Below are the code and all the weights of a small trained network. Each question names an input and a target symbol and asks about switching units off, where a switched-off unit gives its printed mean instead of its output.

import numpy as np


def w(rows, s, z=0):
    codes = np.array(rows[::2]) - 128.0
    scale = np.full(codes.shape[1], s)
    scale[-1] = z or s
    return codes * scale


def f(y):
    return np.maximum(y, 0)


def softmax(a):
    e = np.exp(a - a.max(-1, keepdims=True))
    return e / e.sum(-1, keepdims=True)


def log_softmax(a):
    a = a - a.max(-1, keepdims=True)
    return a - np.log(np.exp(a).sum(-1, keepdims=True))


def net(x, mask):
    ids = ['Σαβγτψ'.index(c) for c in x.split()]
    T = len(ids)
    res = E[ids] + P[:T]
    u = 0
    for l in range(3):
        q, k, v = (res @ M[l].T for M in (Q, K, V))
        z = softmax(np.where(np.tri(T) > 0, q @ k.T / 2**0.5, -1e9)) @ v
        res = res + np.where(mask[u], z, O[l][:, -1]) @ O[l][:, :-1]
        u += 1
        y = f(res @ A[l][:, :-1].T + A[l][:, -1])
        res = res + np.where(mask[u : u + 8], y, B[l][:, -1]) @ B[l][:, :-1]
        u += 8
    return log_softmax(res[-1] @ U[:, :-1].T + U[:, -1])


Q, K, V, O, A, B = {}, {}, {}, {}, {}, {}
E = w([
[56,155,86,57,108,161],'Σ',
[225,182,146,217,59,96],'α',
[58,171,167,206,207,104],'β',
[239,106,146,224,202,128],'γ',
[203,76,47,148,138,254],'τ',
[237,150,186,53,189,202],'ψ',
],0.0063)
P = w([
[103,187,113,153,169,171],'0',
[124,167,103,133,154,148],'1',
[127,143,114,121,138,154],'2',
[130,125,118,119,134,145],'3',
[129,116,123,111,126,137],'4',
[132,95,125,112,109,140],'5',
[140,79,133,108,106,135],'6',
[143,60,137,103,97,130],'7',
[141,63,152,103,85,130],'8',
[144,37,145,106,84,125],'9',
[148,30,160,96,67,129],'10',
[153,23,157,89,66,123],'11',
[163,3,153,83,65,111],'12',
[170,16,138,87,79,122],'13',
],0.0049)
Q[0] = w([
[27,163,46,127,140,2],'L0H1',
[236,221,98,206,114,125],'L0H1',
],0.013)
K[0] = w([
[94,125,57,67,221,248],'L0H1',
[142,245,135,131,46,86],'L0H1',
],0.017)
V[0] = w([
[70,131,131,121,50,208],'L0H1',
[176,29,201,175,1,102],'L0H1',
],0.0099)
O[0] = w([
[85,181,159,113,83,81,78],'L0H1',
[160,190,2,66,225,96,252],'L0H1',
],0.0059,0.0026)
A[0] = w([
[108,138,144,107,140,114,86],'L0N1',
[104,158,108,140,70,72,29],'L0N2',
[83,127,71,170,94,80,41],'L0N3',
[95,121,115,19,17,71,4],'L0N4',
[96,115,95,148,98,72,73],'L0N5',
[55,103,107,25,82,84,97],'L0N6',
[48,67,96,30,106,24,71],'L0N7',
[2,219,51,63,105,101,109],'L0N8',
],0.0072,0.0035)
B[0] = w([
[93,77,159,130,205,105,128],'L0N1',
[166,68,251,94,225,209,128],'L0N2',
[181,107,133,46,163,216,128],'L0N3',
[177,117,29,95,235,153,196],'L0N4',
[100,102,119,146,132,126,128],'L0N5',
[111,57,92,68,228,179,253],'L0N6',
[166,78,44,78,247,247,207],'L0N7',
[113,1,195,10,89,175,246],'L0N8',
],0.006,0.00051)
Q[1] = w([
[204,192,135,198,109,69],'L1H1',
[206,112,121,135,160,251],'L1H1',
],0.027)
K[1] = w([
[220,220,42,164,227,158],'L1H1',
[254,75,107,35,54,89],'L1H1',
],0.022)
V[1] = w([
[128,143,187,49,255,134],'L1H1',
[137,161,226,159,129,71],'L1H1',
],0.012)
O[1] = w([
[137,109,254,72,114,141,194],'L1H1',
[201,168,126,75,173,139,3],'L1H1',
],0.0085,0.0055)
A[1] = w([
[24,170,161,162,142,32,69],'L1N1',
[144,167,31,100,195,124,94],'L1N2',
[141,236,38,126,113,108,54],'L1N3',
[9,224,175,148,170,87,189],'L1N4',
[120,198,182,124,2,50,84],'L1N5',
[53,197,120,187,35,21,59],'L1N6',
[133,169,71,104,101,93,118],'L1N7',
[27,179,200,225,137,53,1],'L1N8',
],0.011,0.0041)
B[1] = w([
[172,130,88,75,111,88,149],'L1N1',
[58,68,179,123,121,81,252],'L1N2',
[97,48,138,49,217,26,223],'L1N3',
[74,44,82,76,26,115,213],'L1N4',
[189,130,205,76,114,201,155],'L1N5',
[104,167,12,77,35,222,171],'L1N6',
[114,135,119,148,233,107,195],'L1N7',
[244,17,174,35,27,3,159],'L1N8',
],0.012,0.0016)
Q[2] = w([
[61,248,176,226,162,166],'L2H1',
[151,51,99,173,190,229],'L2H1',
],0.014)
K[2] = w([
[234,249,173,54,2,217],'L2H1',
[80,132,18,18,224,42],'L2H1',
],0.011)
V[2] = w([
[133,94,139,209,131,151],'L2H1',
[88,205,118,80,161,3],'L2H1',
],0.0063)
O[2] = w([
[108,130,162,156,152,210,103],'L2H1',
[225,126,39,83,28,2,246],'L2H1',
],0.0039,0.012)
A[2] = w([
[6,199,158,56,134,138,147],'L2N1',
[163,140,78,218,122,148,212],'L2N2',
[138,228,227,144,85,131,151],'L2N3',
[111,125,74,59,109,150,81],'L2N4',
[84,113,119,111,117,244,152],'L2N5',
[169,112,199,249,193,115,36],'L2N6',
[252,219,111,175,237,125,33],'L2N7',
[42,105,202,163,31,131,251],'L2N8',
],0.013,0.0025)
B[2] = w([
[67,198,133,159,74,82,154],'L2N1',
[102,73,116,146,59,113,208],'L2N2',
[153,134,183,70,111,111,149],'L2N3',
[107,128,165,150,105,94,253],'L2N4',
[195,118,156,212,116,156,221],'L2N5',
[98,211,163,194,170,72,177],'L2N6',
[140,5,67,94,218,189,153],'L2N7',
[105,149,65,50,155,160,245],'L2N8',
],0.019,0.0064)
U = w([
[78,186,90,74,142,213,123],'Σ',
[83,119,142,162,219,50,5],'α',
[158,69,127,50,87,97,241],'β',
[200,65,107,178,148,225,141],'γ',
[107,167,147,195,35,167,118],'τ',
[228,167,253,80,119,184,40],'ψ',
],0.0035,0.0028)

Each question gives the input, a string of symbols that net reads in full, and the target symbol t.
The units are the heads (2 rows each of Q, K, V and O) and the neurons (one row each of A and B). Each row of codes is followed by its name. A weight is (code - 128) times the scale printed after its matrix; where a second scale follows, it is the last column's (O, A, B and U).
mask holds one flag per unit, layer by layer, with each layer's heads first. A switched-off unit (its flag False) gives its mean, the last column of its rows in O or B, instead of its output. The means were averaged over made-up inputs and are rounded, as every weight is.
A unit's drop is (log p(t) with every unit on - log p(t) with that unit switched off) / (log p(t) with every unit on - log p(t) with every unit switched off).
The circuit of an input: a set's keep is (log p(t) with only the set's units on - log p(t) with every unit switched off) / (log p(t) with every unit on - log p(t) with every unit switched off). Starting from the 12 units with the biggest drops (on a tie, the unit counted first), units are removed one at a time, each time the one whose removal leaves the highest keep (on an exact tie, the one counted first), for as long as the keep stays at least 0.8.
circuit, biggest first: the units of the circuit, biggest drop first
top k neurons: the k neurons with the biggest drops, biggest first
k most important neurons of layer l: the k neurons of layer l with the biggest drops, biggest first
drop of u: that unit's drop, to one decimal
input τ ψ ψ β, target Σ: circuit, biggest first : (L2N8, L1N4)
input α γ γ, target γ: circuit, biggest first : (L2N7, L1H1, L1N4, L1N2)
input γ ψ τ, target γ: circuit, biggest first : (L2N5, L2H1, L0H1)
input α γ τ β, target β: top neuron : (L1N4)
input τ γ β γ Σ, target Σ: circuit, biggest first : (L2N8, L1H1, L0N8)
input β τ β α ψ ψ α, target ψ: circuit, biggest first : (L1H1, L2N3, L0H1, L1N5)
input α α α α τ ψ Σ γ τ α τ Σ Σ τ, target Σ: top 2 neurons : (L0N8, L2N8)
input τ γ τ τ ψ Σ τ τ γ γ ψ γ, target ψ: top 2 neurons : (L2N3, L1N3)
input τ Σ ψ τ Σ τ τ Σ, target τ: top 3 neurons : (L2N1, L2N5, L0N8)
input Σ β γ β β τ γ τ α τ, target α: 2 most important neurons of layer 1 : (L1N2, L1N3)
input γ Σ β τ τ Σ τ τ Σ β τ, target Σ: top 2 neurons : (L2N8, L0N8)
input τ τ τ γ γ τ β τ τ ψ, target ψ: top 2 neurons : (L2N3, L2N5)
input Σ τ τ τ τ γ, target α: 2 most important neurons of layer 2 : (L2N6, L2N8)
input ψ ψ γ τ τ β, target Σ: 2 most important neurons of layer 2 : (L2N8, L2N2)
input ψ τ Σ τ γ τ γ γ ψ γ, target ψ: 2 most important neurons of layer 2 : (L2N3, L2N2)
input τ γ τ, target γ: most important neuron of layer 1 : (L1N7)
input γ τ Σ γ α α, target α: 2 most important neurons of layer 1 : (L1N2, L1N7)
input γ τ Σ, target Σ: drop of L2N2 : 0.2
input α ψ β α, target ψ: drop of L2N3 : 0.5
input ψ β τ Σ Σ τ ψ β γ γ Σ, target τ: drop of L0N8 : 0.1
input Σ ψ τ ψ, target ψ: drop of L0N6 : 0.0
input ψ γ α, target α: most important neuron of layer 1 : (L1N2)
